Each row was made from one path, in order. Every step used is in the known rows, and no mark comes twice. Write each row's path.
Each row is shifted at random along 7 fixed directions that mean nothing.
Known rows
C-X-P-A-H: [ 169  -59   -7  300 -338  204  -41 -189  210 -234   41  239 -409   48
   -8 -332 -184   87  462   42 -233  -83  133 -141  -56   34  -47   79
   85    0   27  152   52 -271   78 -110 -116 -115   52 -251   86 -249
  -10  -98 -159 -219 -180  -11   92  -80 -150  241 -187 -156  134  -75
  211  514  128 -308  147]
Q-D-B-T-H: [ 316   79   81  472 -600  318  -30 -312  265 -193   60 -185 -476  327
   74 -122 -349  -35  131 -101 -358 -314  133  235  362  -68   74  453
 -112  295    4  590  402 -376   38  117 -202 -508  339  -84 -148 -355
  340  181 -570 -438   44   15   79  499   65  481 -363   34 -322  187
  572  198  -91   43  446]
T-H-B-D-J-W-M-P-C-X-A: [   5  264 -132  189  443  553   10  134  298  -72  -77  132  -14  564
  238   -6 -222  299  587  434    6  221 -314  216  226  256 -287  -66
  165  -24  312 -219  388  366 -191  -77  124 -303  153 -387   46 -122
 -241   -6 -136 -122  449 -233  -21 -262   70 -178 -119 -383  254 -187
  -79  387  -98  103  148]
D-J-W-M-P-C-X-A: [-110  -42 -121   71  215 -157 -128  258  142   27  278 -112 -102  563
  136 -227   22   40   84   -3   72  229 -186   16   21   28 -113 -149
  130    1   87  -26  -70  381 -170 -174   57  -51  -60 -128  -92   38
 -398  -71  251  199 -104  -71   30 -288 -175 -239  184 -234  128  -89
  171  224  150 -529  -32]
J-W-S-M-P-C-X-A-H-B-T: [-101   85 -286  -80  287   46  -62   50  245  -45  101  -16 -309  552
   11 -177   15    9  417  145   61  145 -259  -87   38   95 -205 -182
  -18   28  256   -1 -126  231 -126 -242   65 -233    3 -165 -169 -171
 -171 -153  129 -116  -66 -404  101 -310  -24 -165  -78 -475  192   71
  -63  216 -123 -282 -145]
Q-D-B-T-A: [ -76 -132  400  155 -269  297   29   45  113  -79  -34  -58 -219  543
  368 -144  -30  165  -97 -157  -75  121   81  312   81 -165  123 -120
   12  -41 -376   29  558  323 -176  277  104  285  -41  146   87  149
 -400  177  -93  193  172  483 -139  -90   -1  -79  119  610 -106 -293
  130 -192  424 -273  381]
S-M-C-P-X: [  37   44 -150   48   12  -59 -117   90  -10  -52   -1 -168  -98 -217
   27 -160   85   61   -8   21   30  -22  -77 -103   29  -63  -23 -133
  125  -42   93  -44   52  398 -157   45  -80   48   -8 -100  106   -9
  -89  -51  -51  -79  -12  -31  -38 -120   66  -48 -139 -223 -213 -149
   84 -252   60   64  109]
X-A-C-P: [ -80  341  -76    3   45  184  -98  215  181  -64  -81   41 -152  179
 -303 -134 -204  108  183    2   30  -98 -252 -159  -55  110  -22   12
 -209 -126  -62 -109   55 -148   70   79  -15  -83   31 -285  438   13
 -413  124 -154  134  162  -94   25  -28  109   16 -147   17  177  115
   93   56 -228 -236 -131]
J-W-M-C-X-P-A-H-B-D-Q: [ -99   17   52   79  147  125   17  172  218 -105  -60  195 -139  544
  164 -200 -122   68  302  106  -66  153 -152   40  -56   73 -248 -180
  -35  -35  -55  -47  152  305  -78  -66  180    8  -41 -118   29  -55
 -314 -125   87    9  114   51  -96 -368  -93  -61  -15 -121  184  -93
  160  251  203 -464   72]
Q-D-J-W: [-178  219   83  -90   39  152  -52  421  -41  -63  123 -134  172  383
  121 -150  107  225 -329  124  131  106 -156  -15  112   52   83 -238
  -20 -174  -89 -164  178  452 -292  112  215  272  149  210  162   23
 -230   71   63  158  352   76 -199  -59  220 -370   69  303 -293 -104
 -190  -92   -4 -163   35]
X-A-C-M-P-W-S-J-D: [-105  402 -108  168   53   16 -144  258  244   10   28 -191  -63  559
 -226  -49 -201   20 -150   34   41  -48 -455   60  -16   82  -13  -78
 -222 -108  -30  -56  210   50 -103  163  118 -241  251  -97  314  161
 -394  244 -154   54  221    3 -164  -66   12  -21 -160  159  -71  201
   50 -173 -419 -249  -29]
B-T-A-H-X-P-C-M: [  22  201 -159  -53  -11  359 -146   87  243 -320  -76  -44 -411  358
   19 -499  -16  299  337   14  117  -93  -62 -376  -46   42    4 -102
 -158  -98  123   73   97  291 -164  -90 -132   67  -79 -448  243 -392
 -194 -226 -190 -116   31 -319  216  -92  224  -81 -250 -587 -135 -194
  159  261  196 -188    1]
A-X-P-W: [-107 -107   28  128  -13 -317 -207  156  249  247  354 -178  120  465
 -112   81 -105  -50 -125 -310   58   15 -120 -254  -47  -30  172  193
   58   -1  -12   21   -9 -247  171 -129   60  -99 -121 -116  113  303
 -369  186   69  338 -200  -87   98   48  -98  -96  221  216  177  188
  411  -75  203 -307  -42]
W-S-M-P-C-X: [ 108  141 -350  482 -109   41 -139 -143   66  -88  149 -380 -139  168
  -52  160   -2  -99 -184   71 -131  -85 -353  280  141 -121   78  -48
  162   36  251   32  112   81 -281   87   15 -399  292  -13   -5  133
  162   64 -364 -339  -70   41  -54    6    9   91 -352 -159 -262   44
  175 -271 -362  298  340]
B-D-Q-J: [-184 -131  105 -414 -206   30    1  268  138  -63  -64   79  -21  221
   80 -347  110 -115   48 -194  205  -31   57  -42   55 -104  -39  -98
 -216   62 -341  182 -108  231   22   -8  -26  519 -188  -52  -61  -66
 -145  -27  315  378   35    8  -24  -62   56 -179   77  307  -80 -105
   44 -177  400 -247 -205]
S-M-P-C-X: [ -34  341  -29 -150    5   50   41   56  -78 -226 -324  238 -246  -39
 -130 -401  -50  100  253  239    0 -174  -39 -353 -162  149 -197 -248
 -115 -213  -11 -124    2  156  -76   82  -26  109   51 -153  296 -374
 -169 -258 -106 -190  168 -118    7 -168   77   25 -231 -561 -139  -81
 -206   86  -63 -208 -147]
X-P-W-M-C: [-270  -68  143  219  -88  -75   86    5   31   79  -58   65  341  535
   97  -68   43  109 -361  -59   55  155 -109  391 -319   -3   52 -220
   20 -142 -380 -271  380  286 -165   75  410  324  -24  308  190  335
 -578   47  121  230   44  496 -254 -322 -140 -135  212  308 -125 -162
   -2 -215  182 -316   88]
B-T-H-X-A-C-M-P-W-S-J: [ -53 -389 -105  195   10  -94  -72 -223  480  153  193 -107 -260  731
  216  -26  -23 -199  302 -219   53  212  -96  204   12 -121  -19  102
   30  235   68  278  193   74   33 -181   58 -162  -62 -161 -423  152
 -283  158  280  125 -332   -6   75 -240 -323   -6  158   56  182  -74
  189  -52  211 -148   56]
H-B-D-J-W-S-M-C: [  22 -182   89   21  204   17  246 -175  403  145 -140  261 -234  674
  258  263 -221 -369  334  244 -107  293  -44  619  220   95 -438   58
   13  345   38  231  390 -115  120  -85  109 -595  266 -122 -645   30
   64   34  227  -53  101  -69 -190 -124 -402  105   80   43  454   93
 -143   25 -200    9   38]
C-P-A-H-T: [  25 -429 -205   35  194   61  -69   25  317  -13  260  -11 -222   74
  229   69  179   19  371   -6   40  412    1   99  190 -157  -21 -103
  408  121  210   -9 -211  239 -107 -277   -8  -28  -83  -77 -402  251
   -2  -27  382   29 -303 -115  -36 -331  -37 -227  145  139  154 -248
 -148   33  165   52   74]
M-P-A-H: [-110   94  -85   42 -102   38   -7   33  199 -184  -73   78 -125  217
 -155 -251   13    6   76  -27  -20 -108  -89 -176 -173  -43   77 -183
 -162  -82 -126   54 -126   13  -94   30  117  151  113  174  136 -133
 -306  -83   39  -62  -20   71  -42 -151  147  -10 -100  171 -228  -28
  -79   42   -8 -225  -94]
H-B-D-J-W-S: [ 101 -200  220  142 -182   48   45    1  333   34   89   91 -319  634
  256  -40 -268 -154  174  -83 -200   91  128  541  145  -49 -187  211
  -38  244 -228  245  401  -50   74  -19   14 -248  -22 -218 -240   50
  -38   61  -43   76  -28  142  -53   29 -332  181   37  188  515   25
  397  130  289 -315  233]
Q-W-J-D-B: [  70  230   35  516 -651  -69 -192  -59  174  -76  275 -415  -15  644
 -105 -140 -233  -52 -528 -314 -226 -420 -112   39   12 -114  260  305
 -344   99 -157  429  201 -171 -130  210  110 -172  362  249  123 -160
  135  271 -444 -258  -23  219  -75  430  119  294 -310  252 -509  404
  746   39 -132 -313  333]
S-M-P-W-J-D-B-T-A-C: [-126  324 -168  -56 -164 -167 -110    9  321 -126  -15 -180 -274  700
 -209 -435  -86 -118  -93 -127   61 -270 -274 -103  -72   34  -20  -29
 -429   64  -67  287  -46   29 -109   23  -12 -161  195  -51  -12 -322
 -221  -53  -81 -107  -19 -252   45  152  102    2 -195 -398 -460  327
  265 -102 -198 -388 -187]
W-M-P-C-X: [-301  417 -261 -120  355  218    8  148 -143 -145 -182   18  209  283
 -157 -141  202  202  -41  294  252   18 -518 -118 -186  180  -67 -485
   61 -341  182 -407  -76  428 -308    6  293  272  121   61  327  -32
 -306 -199   31    2  314 -103  -76 -319  311 -437 -112 -453 -335  -32
 -336 -109 -298  185 -200]
P-W-S-J: [-136 -249   17  -46   30 -465  -59  -69  237  262  230 -159   49  432
   32    7  -10 -197  -62 -263   89   73  -15   47  -38  -88  -34  105
  -69  174  -60   87  -74   18   85 -142    7    7 -157   11 -319  258
 -100  234  274  279 -306  -79   25  -84 -287   42  271  199  281  144
  128 -314   76 -267 -139]
M-P-W-J-D: [ -12  257 -125  120   25  -84   11    6  185  -34   -7   58   15  533
 -133  -87 -163  -27  120  147 -111  -94 -112   64  -11  147  -87  127
  -44   23   44   10 -126 -258  -19 -132  114 -322  207    4  -57 -200
 -149  -23 -114 -178   42 -114   37   91   -5    7   10 -365 -106  244
   89  318 -242 -326 -121]
D-J-W-M-P-C: [-325  105  -84  180 -347 -404  -27  -42  236   13  134 -195  185  696
 -286 -266   27 -283 -630 -294  119 -237 -360  283 -277  -21  153  -56
 -455   35 -355  268  100   35 -116   99  385  193  251  484    9   60
 -307  141  192  150  -65  233 -209   42  -62  -42   -7  246 -563  391
  250 -276 -195 -346 -167]
M-C-P-W-S-J-D: [-151  169 -222  -47  105    0  -10    1  142  -39  -95    8   28   61
 -148 -190   53  -13  115  114   44  -16 -181  145   -5   63  -87  -67
  -82   24  -15 -101   -1  134 -119  -79  106    7   67  -17  -38  -26
 -240   78   61  -12   13  -82  -74 -104   46  -85   -5 -119 -120   71
  -87 -109 -236  -52 -158]
T-X-A-C-M: [-242 -220   -7   60 -234  285   89 -266   52 -197 -149  268 -147  167
  190 -489  274   70   74   20  156  142  -10   91 -384  -26  -45 -537
  -51  -90 -188    8  238  471 -231   56  216  528   34  295  -77 -208
 -267 -165  386  -11 -142  256 -207 -485 -131 -198  -18   80 -338 -351
 -385   43  169  -38   22]
J-D-Q-W: [ -71   29 -149 -113   55   -4 -186  399   52  -17  235 -275   73   95
   94   -5  143   30  -87  -62   85   83 -123 -100  311 -127   71  -54
   49   42   25   25 -300  333 -218  -98   40   85  -55   63  -90   27
   89   34  100   47   21 -148  -28   -7  277 -279  -18   76 -264  -35
   94  -15  115 -148   28]
B-T-H-X-A-C-M-P: [ -38 -250  113  176   15   93   87 -232  372   60 -122  234 -294  602
  144    5 -163 -154  430  -60  -37  166  -39  188  -93   18  -99   98
  -51   99  -79  187  356 -190  172  -50  122 -140  -17 -149 -183   51
 -389   79  168   91  -86  151   39 -241 -301   66  126   20  242  -80
   50  197  190 -210   30]
X-P-A-H: [  90 -143   -4   48  356   49   -1  181  280   71   92  160 -126  285
  170  160 -232   57  475  138  -94  342   15    2  212   58 -209  128
  265   98  203  -65  -87 -171  135 -241 -183 -424  -91 -422 -153  154
 -246    9   50  125  -48 -242   99 -168 -175   30  191   -5  619 -174
   20  311  110 -310   12]
S-M-P-X-A-H-B-D-J-W: [-134   30 -138  -30  452  -90 -239  590  291  235  367 -400  148  627
  202  150   69  133 -114   15  236  350 -431   65  237  -33   35 -217
  294  -84  166 -223  108  678 -254  -22  164  -26   10 -118   93  419
 -501  112  199  350  262 -122 -111 -310  116 -533  142  243  112 -154
    8 -348  167  -74   74]
B-D-J-M-C-P-X: [-134  131  -52 -498  357  -28 -150  602   68   -4   65  -16  -79  206
   -6 -437    0   98  277   36  240   93 -181 -103  189  134 -209   -4
   27  -25   -6  -83 -128  323   28 -237 -223  168 -322 -575  124  -41
 -427  -94  168  498  146 -440  196  -55   82 -365  193 -401  349  -37
  218   37  337 -364 -325]
M-C-P-X-A-H-B-D-Q-J-W: [ -81  -63 -366  130 -278  209 -305  214  342 -113  303 -419  -87   94
  -13 -393  170  120   95 -282  127 -112 -132  -92  133 -229  211  -54
   11  102    1  199  -48  588 -266  -89   54  294  -59   -4  112  -84
 -234   90   33   42 -105  -66   -6 -104  324 -187 -227  236 -426 -127
  462 -220  264   34  156]
S-J-W-M: [ 138 -187  151  -48  202 -401  -94  177  122  166  235   -3 -182  290
  328  -94 -171  -73  110  -91 -133  197  149  -38   59   -6 -249  147
   46  100   74  139  -67  194   94  -82 -205 -190 -198 -300 -251   18
 -119   14  143  113 -181  -53   74  -89 -400  104  253 -201  524  -34
  344  287  359 -632   44]
T-A-C-P-W-J: [ 138  581 -225  394   99  386 -255  177  204 -328   -6 -252 -168  294
  -92 -197 -242  429   84  147  -91 -210 -266 -353   45   70   43   15
 -124 -183  292 -186  181  174 -297  177 -153 -344  192 -450  491 -211
 -156   26 -647 -316  214 -190   91  121  295   61 -397 -490 -194  -56
  328  156 -288  -67  280]
D-B-T-H: [  38 -146 -218   87  122  354  -88  -47   74  -95  199 -308 -194  258
  358 -138  164  226  264    7   65  224  -92  235  343 -111   38  -88
  300  185  271   69  115  539 -316 -145 -127  -87  -64 -185 -295  -43
  -35 -123  -26  -63  -63 -161  152  -62  120 -206    0 -158 -143 -314
  140  -60  208  247  251]
C-X-P-A: [  74 -429   90  446 -355  -76   35 -373  304   56  153  193 -207  196
   86   60 -133 -215  268 -133 -213  107  116  314  -48  -87   10  168
  230  135 -118  191  149 -419  189  -85   57 -182   53   33 -238  192
  -55  146  144  -13 -341  260  -68 -149 -424  191   89  286  164    2
  172  234  134 -234  195]
T-H-B-D: [ -35    3  -91 -323 -246  249    0 -178  299 -119 -112  250 -207  -76
 -119 -541 -103  -52  548 -129   83 -299  125  -11  -19  100 -144  238
 -421  223  -91  374  -90 -115  191 -219 -150  219 -188 -290 -100 -550
  157  -78   55  -11  -49 -443  221  175  137  152 -226 -351   87  197
  269  319  213   36 -291]
C-M-P-A-H-B-T-X: [ 205   23   72  357  413  205  -73  154  219   -6   68  -75 -325  560
  283  279 -237  205  368  227 -110  343 -185  112  183   40 -135   -4
  442 -110  337 -181  414  145  -99   81  -22 -488  129 -357   77  275
 -236   -6 -198  -87  236   35  -21 -285  -92  -95  -11 -157  232 -189
    8  166   16    8  361]
D-Q-J-W-M-C-X-P: [ -77 -120  -67  131 -105  -69  -98  111  167   20  189 -126  -94  414
  135  -79   18  -94   17 -144   13   98 -108   11   44 -120  -14  -27
   28   62  -27  124  -40  213 -101  -32   88   76  -26   35  -82   56
 -223   28  141  152  -90  146  -15 -196  -97  -86   48   87 -147  -79
  258   71  160 -335   95]
T-A-C-X-P-W-S-J-D-B-H: [-218  160 -285  215 -105  398  -65 -204  425 -256  -51   -4  -74  471
    9 -407   64   68  149   81   99  -38 -377  157  -49    7   -6 -285
 -239   32   33   88  164  257 -310   25  134   18  270   13  -78 -195
 -236   15    9 -139   -3  -88 -119 -175   93 -136 -248   37 -323  -64
  -89    6 -228    9   31]
B-H-X-A-C-P: [  62   -4  -95  484 -100  249  -73  -94  448   52   17  -28   66  376
  -76  255 -275 -141  169  -47 -104  -65 -268  200   58  -33   70  263
  -43  113   17  197  274 -330  127   84  158 -365  304 -105   93  161
  -99  215 -177  -72   94  147  -89    7   -4  171 -257  366  216  103
  277   95  -96  159  228]
Q-D-B-H-X-A-C-M: [-130   45   63 -394  135  327 -164  418  129  -18   46   14 -258  232
   67 -407  -80  129  499  -87  196   48  -99 -292  193   23 -166  -15
  -56   27   43  121 -101  235   84 -121 -199  209 -246 -455  139 -172
 -262  -47  120  396  158 -363  158  -89  218 -182  -52    3  383  -57
  232  101  354 -220 -157]
S-M-C-X: [  89  525 -105   52   24  251  -43   59 -192 -255 -268  -36 -191 -201
 -116 -232  -28  235   18  336  -33 -216 -163 -413  -64  148  -72 -268
  -92 -240  199 -163  251  329 -228  222  -31  -51  265 -158  429 -363
   31 -178 -380 -383  354  -77  -55  -54  228   53 -435 -513 -389  -86
 -148  -47 -304  169  110]
J-D-B-H-X: [-369  -47  -86 -282  261   80   52   87  289  201   -5   72  289  423
  -65   83   81 -244  104    6  261  154 -456  413  150   89  -74  -29
  -93  154  -82   74  -88  -36   70 -157  282   85   70  146 -279  177
 -188  133  414  368  189 -191 -113  -71  105 -388  164  331   99  255
 -178 -117  -86  145 -328]

Which path is each row?
[ 213   -9  -47  422 -528  251   -8 -348  564 -124  -40  103 -410  285
  -28 -338 -411 -152  422  -97 -255 -302   24  462   97   44 -123  445
 -273  358 -142  585  446 -279  148  -30  -88 -353  211 -210 -118 -389
   72  176 -294 -279  -19  -39   43  233 -140  482 -353 -118    2  198
  583  377   14  -55  214] => T-H-B-D-J-M-C-P-X-A
[ 207   85   -8  315  143  251 -175  362    7 -129  160 -232 -306  355
  418    1 -102  282  201  140 -159  221  -19 -268  247 -103 -100 -143
  290  -65  238  -95  143  598 -314   93 -107 -194   15 -256  134  -48
 -162  -73 -242 -119  143  152   22 -282  -22  -30  -89 -143   39 -452
  237  281  218 -348  481] => D-Q-J-W-M-C-X-A
[ -13 -197 -195   98 -166 -168  -57 -253  128  -28  116 -102 -259  157
   47 -279  116  -99  148  -75   13   -4   67 -118  -90  -92  -92 -157
   -1  175   72  190 -102  223 -107 -193  -52  -65    4   59 -334 -180
  136  -96  188 -177 -399 -150   25 -222 -180  116  -85 -262 -111  -19
   37  -41  -16 -177    2] => P-W-S-M-C-X-A
[-115  257  152   51 -132 -224   77  -34  256 -109 -143  219 -391  690
 -221 -214 -258 -145  -27   -1 -162 -174 -150  -97 -302  112 -121  -41
 -511  -87 -296   85  138 -240   53   96  224  -64  130  149  147 -159
 -262   -8  -82  -90   29  104  -52 -132 -156  231  -90 -128  127  293
    8  202 -176 -714 -144] => J-W-S-M-P-A-H-T
[ -23  230 -122  211  370  540 -149  315  114  -40   39 -246   -3  447
  182   91  -92  301  222  197  113  204 -474   62  255   22  -57 -184
  250  -62  294 -192  342  504 -261  116   59 -202  167 -333  258  175
 -256  -45 -205   75  409  -41  -57 -223  224 -233 -222  101  192 -258
   56 -124  -39  306  295] => D-B-H-X-A-C-M
[ 155  199   -1   85  167   -4 -260  539  179  -22  329 -277 -499  641
  133 -224 -220  243  115    1  -85  136 -143 -175  185   20  -16   81
  133  -55  116  -11  126  310 -146 -116 -154 -231 -108 -476  294  -35
 -484  -17 -263  175   98 -114  228  -53  -12  -80   65 -317  381 -169
  429  290  288 -580  172] => D-J-M-P-X-A-H-T
[   3 -140  153  180 -526  268  133 -415  462 -202 -267  451 -401  366
   62 -461 -299 -148  612 -114 -187 -239  191  116 -152   17 -231  168
 -388  228 -306  456  294 -202  173  -41   53  104   15 -103 -140 -475
    0  -13    1 -168  -90   84   12  -96 -148  434 -265  -78   49   32
  343  437  263 -323   57] => T-H-B-D-Q-W-M-C-X-P-A
[  15 -317 -107  394 -161  -17 -113 -111  200   25  272  -40  -24  307
  180  -90  -54  -88  142 -105 -143  154   -5  169   77  -91  -24  115
  211  160  131  154   49  -78    3 -212  -14 -251  -39 -157 -284  124
 -115  130   50  -59 -376   32  -43  -43 -318   50   90   82   96  -43
  423   26  177 -195  242] => A-C-X-P-W-J-D
[-118 -240 -323   54  190 -180 -161   94  142  203  371 -244   85  463
  122  -25  123 -180   76 -125  117  255 -335  315   48  -67  -40   -8
  231  148  249   87 -315  237  -85 -305    7 -115 -123  -81 -313  174
 -289  107  301  199 -271 -158   79 -170 -195 -273  210 -135   88   76
  299  -11   88 -170  -69] => W-J-M-P-C-X-A
[ -95 -202   97  186 -319  -25   56 -375  425  -56   27  165 -421  759
  103 -149   28  -91  -14 -159  -22   51   73  -46 -311  -55   58 -137
 -171   34 -191  199  237  -31  -46  -82  301   74  100  220 -210 -147
 -120  -44  211  -95 -285  181  -62 -204 -175   16   57 -116 -181  -13
  -25  215  102 -320   64] => H-T-A-X-P-W-M
[ -64  269    3  279 -244  252   66   30  243 -251 -209  119  -77  524
  156 -230  -39   70  -82  260 -116   -4 -241   80  -30   24  -72 -392
 -143 -128 -141   43  324  434 -357  263  350  131  482  283   83 -184
 -197   79  -53 -327  315  384 -393 -282   23   -7 -249  333 -445 -211
 -295   31 -194 -224  221] => S-J-D-Q-W-M-P-C-X-A-H
[ 123 -226 -150  120   14  197  -90   53  347  -57   95  -65 -356  354
  287 -137  -65  -50  405  -41  -55  166  -44  112  203 -118 -226   -9
  202  229  192  300   14  322  -56 -176 -148 -166  -20 -325 -265  -80
  -51  -56   48  -16 -113  -93   46 -198  -73   38  -94 -123  182 -189
  400  139  252  -71  220] => W-M-C-P-X-A-H-B-D-Q-J
[  78 -274 -139   50   13  -71 -162  314  254   51  370 -244 -134  426
  293 -147   49  -98   44  -81   30  241  -58  352  327 -121  -47   28
  297  224   20  261  -47  316 -111 -219 -147 -201  -26 -201 -337   83
 -146  -33  208  173 -154 -119   29  -49 -133 -225  146   18   83 -156
  318   82  354 -251  123] => B-D-J-M-P-X-A
[ -92  139 -317  -20  -87   44  -69  -71  113 -131   74  -93 -262  257
  -75 -334   99 -102   11   69   27  -39 -309  162  -66   -3  -76 -209
 -117   40   81   93  -78  233 -212  -86  -23  -15  120  -70  -75 -158
 -100  -46    7  -77 -126 -145    7 -133  -66  -29 -168 -216  -79   32
  -20  -31 -242  -86  -91] => W-S-J-M-C-X-P-A
[ -26  -63   84   61    3  222   32   12  113  -83  -11   -3 -236  483
  401 -210  -15   69   73   72 -114  225 -118  570  147  -62 -113 -133
   16   83 -130  -20  362  425 -261   44  -21   82  -90 -166 -163  102
 -311   91  -94   96   30  240  -30 -154 -253  -33  129  181  317 -313
   58  -49  265 -249  239] => W-S-J-D-B-T-H
[ -11   49 -209  138   69  338   12 -165  259 -179  -92   60 -254  529
  112 -212   32  148  418  187   77   77 -104 -148  -26   86  -68 -156
   30   10  210   74  194  212 -162 -132  122 -151  186 -106 -134 -307
 -103 -196   52 -285    8 -179   47 -237   67 -109 -150 -451 -254 -179
 -188  253  -73   68   26] => B-T-H-X-A-C-M-P-W
[  79  239 -253  179  -93  -49 -178  136  281 -196  209 -154 -340  417
 -115 -481 -148   63  100    5  -63 -148 -179 -183   34   98 -101   49
 -157   96  154  298  -69  119 -113 -165 -106 -255  181 -228   23 -382
 -111 -116 -121 -139  -78 -270  131   42    1   92 -192 -491  -88  147
  439  427 -112 -471  -20] => D-J-W-M-C-P-X-A-H
[ -95  267 -145  138 -217  310 -162   10  329 -252   87 -190 -417  636
  -38 -390    0  239   19  -85   22 -114 -183  -67  -29  -37  130  -89
 -231  -39  -42    1  193  321 -323  -11  148   86   58 -105  163 -229
 -180   44 -208 -141   -5  -51    5   23  233 -106 -199 -287 -341   -2
  229  -16  -62 -168  137] => H-T-A-C-P-W-J-D-B
[-248   38  -47  -79 -294  105 -115  160  345  -75   21 -181 -149  532
  -85 -175   94 -118 -115 -262  164 -140 -277   -8  -36 -197  100 -242
 -250    7 -284  114  171  389 -180  153  265  372   59  109  138  101
 -155   80  121  167   76   93 -196 -157  240 -166 -261  471 -271   61
  159 -550  102   29   34] => H-B-D-Q-W-S-M-C-P-A-X
[ -38  385 -174  444 -270  467  -26  -84  303 -256  -12 -114 -113  911
   -3 -207 -195   68 -100  180  -87 -109 -515  454   76  117   -6   -8
 -150   47   95  153  408   49 -281   69  194 -300  499  -59   58 -180
  -56  104 -383 -307  270   36 -176  148   60   10 -343 -124 -398  170
  235   47 -391   61  251] => W-J-D-B-H-T-X-P-A-C-M
[  85  356 -258    4  216  322 -171  390  233 -125   85 -264 -387  435
   34  -11  -83  218  291  208   63   83 -327 -389  321   31  -68  -79
  105  -37  358  -31  -13  380 -229  -55  -53 -223  168 -293  180 -163
 -122   12 -223  -82  311 -295   97 -126  308 -157 -215 -291 -115 -160
  -27   81 -230   18  101] => D-Q-J-M-C-P-X-A-H-T
[-107  164   55  113 -308 -133   -9  -50  265  -24  -91   85 -128  380
 -153 -361 -150 -134 -113  -89  -48 -190 -223   86 -273   48    6  -73
 -373  -77 -281  201  255   44    7  208  183  170  208  162  227  -95
 -443  200    6    1  100  252 -177 -105 -147  145 -113  306 -160  143
   46  -67  -75 -364  -73] => S-J-M-P-C-X-A-H
[ -48  -20  -89  173   48 -249  -90   70  343   32  220  -21 -209  635
  -44 -226 -186 -149  149  -79  -39   48 -190  -10  -12   76 -143   84
 -115  127   67  265  -40  -71   52 -176   21 -264   82 -142 -160  -72
 -298   40  159  102 -148 -127   62 -113 -253   55   78 -162  173  190
  337  323  -14 -583  -93] => D-J-W-M-P-C-X-A-H
[ -28 -174 -170  -39  -37  202 -208   34  337  -39  323 -274 -297  569
  234 -237  166  221  209 -220  154  125   60 -150   49 -151  149 -100
  130   63  116   70   43  471 -222 -213    2   58 -184 -197  -93 -108
 -163 -150   87   23 -218 -265  167 -110  159 -294   -9 -200  -80 -186
  256   33  407  -54  121] => H-B-T-A-X-P-W
